What can hang from each mark
B: M S V Z
K: Q S Z
H: B K
S: K Q V Z
M: H K L S V
V: B L Z
L: H
Z: B S V
Q: H K S Z

Each row was made from one small tree. The marks that hang from a mark follow it in brackets, in alphabetical order. Every link used is in the known rows. Write each row's tree.
Each row is shifted at random along 8 fixed directions that mean nothing.
Known rows
V{L{H} Z{B{M} S{K Q}}}: [191, -113, 45, 111, -74, 111, -79, -111, 118, 36, -153, 73, 96, -52, -201, -28, -54, 205, -102, -90, 39, -199, 142, -177, 114, 23, 200, 137, 184, 257, -242, -36, 3, -69, 19, -194, -10, -9, -6, 251, 59, 113, -191, -54, 212, 105, -102]
L{H{B{M Z{V}} K{Q}}}: [-108, 104, -88, -196, 226, -313, 154, -21, 43, 250, 55, -47, -66, -242, -128, -194, 243, -68, 118, -19, 135, -84, 296, -45, 278, -221, 49, 104, -263, 112, 153, -161, 342, 3, -185, 12, -151, -19, 366, -223, 156, 244, -251, -134, -247, -63, 136]
B{M Z{S{K Q{H}} V{L}}}: [-167, -28, -441, 288, 288, 371, 23, -70, -192, -130, -120, 262, -333, -269, 50, -83, -142, -63, 319, 177, -180, -393, 67, 23, -44, -75, 138, -128, 234, -73, -244, 307, -300, 38, 107, 7, 136, -374, -35, -191, -207, 275, -160, -163, -117, 177, -36]
L{H{B K{Q S{V{Z}}}}}: [296, -79, 299, -210, 108, -69, 175, -89, 96, 130, 60, -406, 629, 415, 203, -26, -59, 100, -474, -138, -4, 401, -25, -178, 105, -58, 242, 208, 75, -196, 196, 1, -14, -3, 360, -320, -60, 441, -84, 414, 368, -415, 57, -28, 230, -127, -190]
B{S V{L{H}} Z}: [58, -330, 393, -412, -123, -91, 187, -161, 270, 168, -236, -110, 221, -84, -147, -73, 198, -175, 163, -246, 114, 146, -20, 122, 76, -304, 73, 289, 333, 261, -143, -137, 247, -148, -149, -105, -65, -221, 136, -51, -84, 127, -123, -12, 103, -121, 56]
S{K{Z} Q}: [186, 123, 87, -27, 22, 184, -32, -83, 1, -258, 22, -104, 8, -49, -47, 288, -282, -39, -65, 438, -127, 124, -147, -12, -413, 198, -200, -67, -3, 29, 269, 31, -236, 49, -164, 552, 9, -84, 44, -43, 45, -556, 385, 277, 120, 221, -53]
B{M{H{K}} S{Q Z} V{L}}: [-152, -563, -94, 172, 436, 272, 180, -175, 100, 12, -38, -102, 490, -62, 58, -287, 124, 150, 356, -256, -258, -187, -45, 133, 71, 78, -133, 230, 432, -197, -319, 444, -188, -103, 361, -252, 90, -157, -385, -55, 89, 481, -390, 3, -38, -5, -230]
V{B L{H}}: [135, -170, 392, -195, -375, 2, -55, 88, 57, 198, -139, -31, -32, 399, 244, -4, -55, 34, -103, -177, 68, -57, -52, -260, 322, 160, 95, 188, 176, 104, -68, -129, 115, 56, 134, -182, 72, 140, -81, 282, 145, 16, -119, -294, 383, -33, -41]
L{H{B{M S V Z} K{Q}}}: [-62, -204, 602, -398, -37, -301, 150, -99, 78, 359, -250, -240, 238, -159, -88, -109, 26, -346, -88, 21, 143, 209, 43, 109, 54, -387, 308, 262, -129, -20, -13, -136, 447, 141, -123, -113, -325, -138, 106, -43, 65, -69, -44, 59, -162, -11, 201]
Z{V{B L{H{K{Q S}}}}}: [36, 403, -410, 226, 251, -91, -289, 105, 15, -295, -33, -90, -219, 458, 222, -152, 61, -15, 106, -61, -212, -296, -16, -294, -99, 125, -409, 14, -78, 5, -61, 96, -39, -70, -123, 133, -56, 307, 369, -1, 379, -262, -374, -61, 142, -17, -24]
Z{B{V{L}} S{K}}: [12, -142, 2, -179, -289, -55, -29, 6, 61, 73, 64, 267, -237, -8, -288, 174, 203, 9, 155, -69, 42, -154, 41, 132, -220, 154, -197, 119, 246, 220, -171, -189, -60, -214, -336, 256, 145, -300, -123, 166, 25, 254, 64, 13, 246, 98, 164]
M{S{K Z}}: [207, 162, 341, 29, -13, 81, -40, -59, 49, -142, -148, -344, 440, -93, -24, -35, -262, 200, -315, 0, 13, 317, 54, -134, 181, -198, 460, 45, -148, -117, 49, -15, 110, 152, 147, -319, 61, 309, 54, 22, -97, -328, 196, 51, 99, 22, -18]
V{B Z{S{Q}}}: [-3, -31, -125, -20, -241, 41, -43, 148, -3, 163, -16, 406, -437, 114, 28, -66, 56, 143, 229, -142, -86, -420, 69, -171, 49, 264, -16, -60, 192, 77, -238, -49, 23, 79, -172, 155, 161, -129, -61, 132, 29, 289, -81, -124, 300, -16, 105]
Q{H K{Z{B}} S}: [195, 181, -245, -19, -132, -88, 54, -109, 10, 130, 296, -92, -163, -70, -115, -96, 86, 94, -76, -128, 403, 247, 129, -86, 90, -214, -7, -81, -268, 82, 272, -152, 79, 45, 181, -182, 168, 245, 89, -85, 36, -36, 51, -255, -189, -182, 30]
M{H{B} S{K{Q}}}: [-186, -64, -169, -39, 138, 47, 326, 93, 60, 131, 175, -44, 143, -196, -79, 85, -11, 162, -142, 21, -55, 187, 35, 230, 179, 40, -125, -189, -77, 10, 150, -145, 8, -104, -109, -140, -80, 235, -27, 111, -144, 140, 212, 287, -117, -149, -57]
B{M V{L Z{S{K{Q}}}}}: [-23, -11, 4, 69, 250, -14, 170, -62, 123, 34, -156, -23, 36, -79, -124, -244, 43, 181, 21, -299, -41, 17, 97, -32, 36, -256, 127, 130, 189, 189, -308, -86, 110, -168, -13, -395, 119, 29, 266, -41, -112, 124, -128, -128, 55, -116, -44]
Q{H S{K} Z{V{B L}}}: [-34, 190, -432, 233, -128, -110, -288, 101, 134, -236, 151, 74, -70, 120, -42, 71, -47, 0, -81, -84, 247, 153, -61, -44, -190, -122, -248, -129, 24, 170, -151, -56, -222, -172, -99, -225, 49, 262, 135, -43, -518, 16, -71, 59, -106, -15, -80]
M{H{B{S{Q}}} K{Z} L V}: [-206, 238, 31, 448, 510, 279, 3, 85, -187, -518, -334, -324, 454, -180, 212, -17, -237, -195, -332, 350, -364, -15, -240, 299, 171, -64, 123, -254, -281, -246, 15, 271, 0, -4, 250, -232, -379, 196, 155, -92, -264, -385, 50, 313, -302, 55, -240]
L{H{B{M S{K{Q} V{Z}}}}}: [-238, -243, 196, 75, -14, -29, 30, 66, 32, 157, -223, 81, 205, 204, 43, 25, -178, 75, -85, -139, -80, -8, -75, -24, 21, -77, 17, 46, 144, -174, -143, 95, -67, 229, -20, -128, -111, 7, -174, 142, -31, 110, 144, 213, -20, 57, 72]
H{K{Q Z{S V}}}: [363, -43, -77, -637, -50, 156, 588, -244, -91, 329, 242, 67, -196, -216, -108, 110, 310, 20, -66, -43, -19, 56, 174, 96, 64, -40, 231, 96, 172, 71, 321, -148, -27, -72, 120, 235, 232, -429, 103, 200, 414, -10, 209, -344, 290, -135, 63]
B{M{L} S Z}: [-261, -193, 525, -45, -220, -195, -307, 16, 93, -140, -275, -24, 273, 56, -64, 69, -70, -234, 35, 3, -28, 159, -160, 189, -193, -199, -1, 131, -8, -109, -209, 37, 202, -86, -134, -129, -257, -112, -140, -104, -175, -148, 35, 315, -132, -38, 73]
L{H{B{V}}}: [204, -142, 166, -160, 294, -223, -48, -185, 198, -7, 127, -422, 447, 246, 28, -192, 222, 118, 137, -49, 146, 123, 37, -175, 194, -61, -229, 260, 7, 35, 165, 5, 195, -120, 150, -108, 60, 374, 63, -88, 465, -62, -442, -144, 15, -94, -86]
Q{K{S} Z{B V{L}}}: [37, -29, -274, -181, -163, 140, 184, 154, 9, 41, 7, 238, -185, 170, 179, 131, 21, -134, -221, -35, -49, 166, -5, 82, 11, -117, 131, -87, 392, -51, -77, -39, -207, -138, 60, -219, 109, -196, -9, 314, -408, 42, 196, -216, 143, -116, 31]
V{L Z{B S{K Q}}}: [282, -44, -166, 99, 136, 169, -151, -152, 187, -263, 26, -11, 196, 165, -93, -51, 23, 269, 3, -46, -125, -156, 49, -131, -152, 181, -119, 181, 305, 133, -227, 100, -176, -271, 69, 1, 176, 69, -84, 251, 149, -81, -200, 9, 374, 43, -245]
H{B{M S V Z} K{Q}}: [-95, -71, 649, -324, -22, -315, 48, -43, -70, 279, -245, -144, -5, -100, 33, -225, 49, -336, 52, -4, 56, 45, 32, 82, -48, -259, 346, 273, -246, -132, -104, -46, 464, 203, -97, 85, -173, -225, 29, -168, 130, -85, -20, -23, -77, -3, 212]
L{H{K{Z{B{S} V}}}}: [-296, -111, -153, -144, -303, -204, 13, 157, 117, 160, -8, 255, 0, 91, -202, 42, 215, 14, -8, -66, -46, -110, 233, 105, 120, -112, -206, 2, 205, -201, -11, -109, 54, 21, -257, -101, -174, -177, 23, 231, -5, 297, 56, -35, -10, -67, 347]
V{B{M} L Z{S{Q}}}: [246, -60, -16, 43, 133, 219, -9, -46, 12, -112, -112, 178, -344, -158, 72, 27, -71, 77, 64, 366, -79, -319, -114, -145, 19, 251, 81, -143, 155, 316, -196, -56, 35, 31, 64, 43, 32, -237, 44, 113, -137, -8, -293, -90, 211, 97, -138]
H{K{Z{B{M{L} S{Q}} V}}}: [168, -66, 30, -43, 234, 57, -25, -172, 30, -261, -68, -86, 269, -269, -147, 46, 121, -33, -85, 286, -106, -34, -4, 230, -147, -119, 43, 69, -48, -7, 30, 69, -12, -116, 19, 45, -204, -280, 31, -2, 46, -217, -109, 91, -77, 88, -52]
H{K{Q S Z{B{M}}}}: [-290, 146, 24, -133, -230, -90, 285, 251, -122, 294, -123, 246, -391, -49, 31, -34, -101, -143, -218, -11, -183, 133, 133, 93, 21, -225, 246, -111, -51, -222, 73, -186, 176, 157, -227, -25, -140, -237, 194, 153, -104, -132, 538, -49, -51, -151, 289]
Z{S V{B}}: [300, 43, 124, -275, -140, 59, 28, -15, -78, 8, -65, 30, -181, -45, 19, 57, 34, 104, -182, 176, 101, -83, 101, -139, 237, -24, 344, -78, 64, 78, 6, -246, 144, 86, 89, -189, 131, -106, 104, 193, 30, -105, -127, -321, 290, 5, 165]
V{B{S{K}} L Z}: [-299, -23, 82, 182, -284, -17, -86, 266, 50, 130, -241, 346, -451, 179, 130, -143, 7, 127, 234, -245, -114, -409, -28, -141, 102, 212, -71, -42, 97, 20, -454, -28, 120, 168, -195, -76, 30, -82, -60, 81, -243, 440, -36, -70, 245, 43, 124]
M{H K{Q} S{V Z}}: [-123, 152, -105, 124, 45, 167, 95, 108, 8, -148, -53, -64, 374, -125, -153, 121, -128, 196, -296, -235, -128, 199, 3, 210, 95, -42, 93, -113, -12, -35, 38, 10, -161, -78, -89, -109, 10, 193, 23, -1, -185, -58, 299, 342, -50, -79, -62]
L{H{K{Q}}}: [121, 98, -199, -334, -29, 24, 175, -30, 106, 112, 214, -100, -180, -272, -82, 352, -126, -227, -143, 563, 31, 192, 7, 25, -25, 118, -249, -170, -105, 180, 501, -251, 53, 59, -297, 298, -233, -42, 304, -37, -13, -221, 125, 134, -136, 115, 78]
H{B{Z{S{Q} V}}}: [100, -91, -128, -20, 297, 71, -106, -129, -125, -119, 45, 47, 80, 282, 154, -251, 167, 108, 330, -30, -172, -348, 132, -139, 33, 111, -12, 144, 191, -287, -97, 321, -93, 2, 309, 140, 282, -53, -234, 18, 450, 60, -383, -248, 213, -19, -4]
V{L{H{K{Z{B}}}}}: [-103, 208, -292, 173, 77, -169, -190, 80, 92, -166, 170, 3, -146, 143, -71, -12, 114, 43, 101, 328, -39, -191, 90, -145, 51, 248, -523, -64, -121, 44, 196, -41, 47, -43, -100, 168, -112, 124, 199, 20, 191, 1, -196, -72, -88, 41, 18]
K{Q{H} Z{B{V{L}} S}}: [-291, 64, -417, 152, -38, -51, 47, 188, -96, -1, 58, 347, -414, 240, -9, -112, 29, -28, 134, -76, -127, -175, 59, 92, -94, -54, -250, -100, 261, -109, -102, -2, -173, -69, -76, -5, 169, -200, 59, 116, -28, 112, 77, -238, -26, -153, 195]
H{K{Q Z}}: [-344, 62, 17, 44, -136, -121, 13, 290, -12, 35, 83, -10, 83, 307, 133, 98, -306, -15, -321, 265, -187, 312, 45, 15, -67, 79, -239, -173, 49, -442, 216, -102, -58, 122, 17, -222, -126, 231, -14, 229, -169, -301, 375, 22, -80, -66, 184]
B{S{K V}}: [110, -66, -257, 82, 312, 209, -121, -256, 39, -320, 167, -40, -55, -120, -133, 208, 76, 174, 425, 357, -64, -125, -184, 6, -388, 318, -579, -169, 29, 28, 188, 184, -269, 60, -84, 594, 130, -155, -140, -294, 221, -16, -73, 312, -51, 236, -24]
Q{H K{S} Z{B{M} V{L}}}: [135, -90, -355, -128, 76, 10, 247, -123, 104, 174, 101, 17, 4, 15, 71, -277, 339, 59, 40, -648, 195, 161, 151, -19, 192, -491, 290, 220, 277, 156, -204, 73, -45, -382, 214, -408, 245, -65, 129, -2, -48, 343, -144, -414, -11, -370, -243]
H{B{M Z} K{S{Q V{L}}}}: [171, 274, 72, 311, 398, -106, -212, -87, -277, -206, 83, -70, -314, -148, 81, -135, 86, -47, 367, 378, 2, -387, -63, -195, -259, 437, -55, -92, -526, 118, 98, 147, 68, 205, 38, 739, -25, -66, -22, -362, 365, -143, -259, 90, -93, 265, -117]
Q{H{B} Z}: [-8, -114, 145, -129, -294, -396, 82, 55, 52, 434, 348, -112, 177, 158, 54, -254, 222, 182, -7, -459, 423, 263, 250, -180, 384, -95, 214, 140, -147, -21, 100, -131, 233, -58, 210, -282, 152, 339, -110, -3, 108, 351, -54, -344, -48, -292, -79]
K{S{Q{H}}}: [52, 99, -236, 205, 33, 1, -233, -9, 27, -199, 153, -133, 49, 247, 137, -55, -128, 29, 150, -72, -77, 74, -32, -151, -259, 56, -234, -38, 30, -137, 61, 181, -168, -79, -45, 200, 40, 285, -28, -129, 236, -313, -19, 135, 20, -81, -124]

Write each row's tree
[37, 58, -157, 31, -288, -154, -158, -79, 171, 20, 305, -147, 226, 0, -178, 113, -97, 9, -143, -147, 378, 535, 20, -27, -193, -212, -115, -52, -87, 40, 134, -59, -101, -110, -4, -204, 36, 389, -14, -113, -281, -96, 179, 163, -219, -88, -81] | Q{H S{K} Z}
[285, 415, 422, 91, -214, -24, -85, -39, -312, -20, 39, -238, -80, 212, 226, 53, -90, -159, -447, -78, 177, 190, -142, -72, 48, 157, 289, -42, -499, -1, 252, -39, 46, 143, 471, 74, 10, 318, -58, 115, 250, -511, 121, -174, 103, -20, -120] | M{K{Q{H{B} S} Z} V{L}}
[-139, -55, -111, 27, 82, 181, 174, 56, 87, -43, 29, -43, 178, -265, -37, 156, -68, 72, -78, 131, -121, 243, -63, 260, 146, -95, -19, -196, -7, -33, 79, -63, -29, -108, -54, -334, -95, 176, 6, -24, -392, 110, 193, 177, -176, -37, -59] | M{L S{K}}
[288, -245, 22, -266, -62, 316, 500, -134, -51, 397, 168, -49, 88, -185, 103, -6, 16, 122, 18, -125, -96, 143, 108, -57, 145, 148, 397, 37, 167, -163, 199, 70, -91, 167, 279, 59, 173, -158, -268, 166, 195, 117, 214, -185, 236, 34, -20] | H{K{S{Q Z}}}
[85, -569, 47, -115, 222, 178, 257, -350, 122, 134, 183, -164, 548, -515, -216, 112, 139, 29, 124, 46, 170, 288, -85, 358, -136, -99, 65, 38, 130, 69, 94, 88, -180, -205, 235, -135, -127, -214, -372, -125, -129, 278, -88, 194, -321, 51, -250] | B{M{L} S{Q{H{K}} V} Z}
[-101, 190, -90, 173, -91, 13, -164, -68, -109, 1, 1, 32, -107, -52, -75, -7, 7, -242, 175, -421, 46, 30, -134, 180, -234, -188, -1, 137, -277, 8, -79, 254, -100, -14, -60, 125, 53, -22, -55, -411, 89, 31, -12, 82, -270, 57, 17] | B{M{K{Q{H S{Z}}} L} V}
[-201, 219, -324, 142, 423, 214, 108, -21, -276, -258, -77, 64, -112, -145, 18, 13, -77, -220, 169, 106, -240, -309, -168, 214, -112, -24, -5, -23, -204, -24, 24, 280, -197, -42, -96, 388, 74, -205, 111, -259, 91, -42, 200, 245, -181, 101, -136] | M{H{B{Z{S{K{Q} V}}}} L}
[-71, 208, -84, 79, -181, -62, -84, 107, -84, -2, 85, -2, -196, 211, 103, -5, -166, -54, -69, 15, 84, 190, -32, -97, -47, -65, -179, -157, -162, -190, 169, -18, 21, 226, 111, -109, 106, 283, 46, -82, -116, -205, 234, -76, -130, -104, 134] | Q{K{Z} S}
[-61, 12, 390, 104, -47, -41, -288, 0, -180, -100, -136, 36, -80, 27, -12, -68, 79, -70, 92, 12, 42, -306, -64, 44, 109, 132, 118, 143, -256, 4, -66, 99, 110, -9, 68, 11, 8, -96, -172, -178, 280, 26, -273, -132, -54, 115, 34] | Z{B{M{H L} V}}
[-250, -357, -505, -75, 452, 215, 248, -50, 28, 67, 326, 65, -176, -119, 246, 69, 141, -48, 419, 714, -290, -151, -95, 150, 77, 344, -588, -316, 161, -388, 218, 245, -59, 163, 202, 113, -76, -205, -316, -15, 15, 404, -270, 10, -244, 73, 24] | H{B{S} K}
[176, 148, 59, 85, 6, -333, -5, 59, -15, 31, 132, -383, 265, 282, 194, -285, 86, 86, -135, -614, 294, 231, 42, -193, 126, -251, 197, 259, -231, 139, -59, -95, 131, -179, 96, -183, 151, 529, 152, -58, 169, -78, 59, -138, 58, -295, -307] | Q{H{B} K{S{V{L}}}}
[175, -73, 360, 130, -86, 149, -38, -202, -86, 34, -62, -205, 247, -510, -152, 152, 55, -23, -140, -78, 204, 129, -65, 213, 72, 19, 339, -111, -328, 196, 48, -44, 90, -80, 174, -107, -267, 19, -138, -179, -42, 59, -127, 131, -220, 119, -141] | B{M{K L V} S{Q{H}}}
[477, 54, 71, -294, 41, 152, 155, -157, 18, -56, -42, -118, 169, -142, 24, -87, 4, 110, -19, -198, -10, -28, 154, -146, 168, -109, 444, 271, 117, 129, 96, 20, -21, 31, 16, 219, 285, -175, 175, -119, 160, -163, 26, -217, 341, 24, -62] | S{Q Z{V}}
[-152, 71, 376, 231, -46, 29, -149, -51, -100, 6, -373, 32, -115, -105, -98, 3, -128, -83, 46, -53, 25, -124, -55, -75, 3, 30, 91, -106, -166, 79, -79, -27, 117, 209, 22, 20, -188, -74, 74, -122, -44, 19, -52, 127, -130, 158, 185] | B{M{V{L{H}}} S{K{Q}} Z}
[359, -56, 191, -26, -325, -72, -5, 4, -12, 89, 291, 10, 159, -38, -207, 309, -5, 282, -329, 198, 319, 403, 141, -86, -162, 325, 132, -362, -9, 57, 290, -321, -154, 49, 151, -56, -36, 148, -247, 288, -128, -248, 70, 24, 117, 94, 184] | K{S{Q{Z{V}}}}
[-44, 210, 91, 161, 327, 218, -246, -100, -20, -319, -250, -18, -43, 49, 98, -124, 56, 57, 254, 5, -206, -201, -186, -71, -29, 44, -70, -75, -41, -117, -116, 223, -14, -27, 110, 79, 112, 119, 18, -170, 60, -29, -173, 88, 23, 29, -17] | M{S{K} V{B{Z}}}
[75, 110, -72, -122, -287, -97, -92, 89, -175, -9, 193, 81, -173, 65, 219, 163, -125, -414, -31, 52, 61, -76, -194, 33, -126, 89, 103, 188, -159, -4, 79, 145, -161, 173, -81, 504, 106, -163, -149, -63, -76, -19, 295, 68, 44, 114, -145] | Q{H{B K} S{V{L} Z}}
[42, 46, 294, -6, 64, 57, -235, -20, 228, -304, -169, -151, 220, -43, -14, 261, -45, -72, -247, 295, -58, 161, -283, 129, -131, 35, -93, 14, -64, 202, -130, -50, 96, -301, -84, -205, -284, 78, 42, 47, -212, -285, -171, 259, -4, 94, -225] | V{B{M{K L}} Z}
[-262, -196, -184, -256, -17, -202, 111, 89, 172, 177, 101, 160, -169, -136, -53, 138, 125, -186, 253, 153, -10, -43, -14, 101, 133, -71, -370, 9, 88, 185, 115, -122, 181, -89, -451, 270, -167, -174, 174, -142, -63, 318, 13, 204, -203, -90, 39] | L{H{B{M}}}
[179, 71, 196, 103, -162, -97, -167, -153, -192, 17, 89, 28, -281, -187, -208, 93, 54, 96, 44, 168, 397, -71, -27, -77, -180, 66, 54, -146, -377, 117, 193, -72, 3, 258, 86, 327, 52, -219, -159, -155, 232, -54, 49, -57, -188, 127, 134] | Q{H K{Z{B{M S{V}}}}}
[-192, -147, 6, 115, -266, 136, 87, 262, -44, 210, -39, 423, -164, 383, 108, 17, -112, 322, -120, -320, -126, -139, 74, -60, 98, 322, 18, 7, 346, -152, -163, -53, -308, 93, 91, -166, 275, -34, -351, 377, -169, 325, 251, -216, 332, 58, 98] | S{K{Q} V{L Z{B}}}
[342, -365, 186, -84, -170, 140, 151, -33, -51, 208, 38, 62, 19, -166, -102, 215, -68, 227, -217, -4, 285, 75, -63, -11, -11, 198, 186, -89, 174, 372, -87, -330, -115, -11, 151, -143, 129, -71, -247, 304, -222, 152, 52, -61, 175, 88, -87] | Z{S{Q{K} V{B{M} L}}}
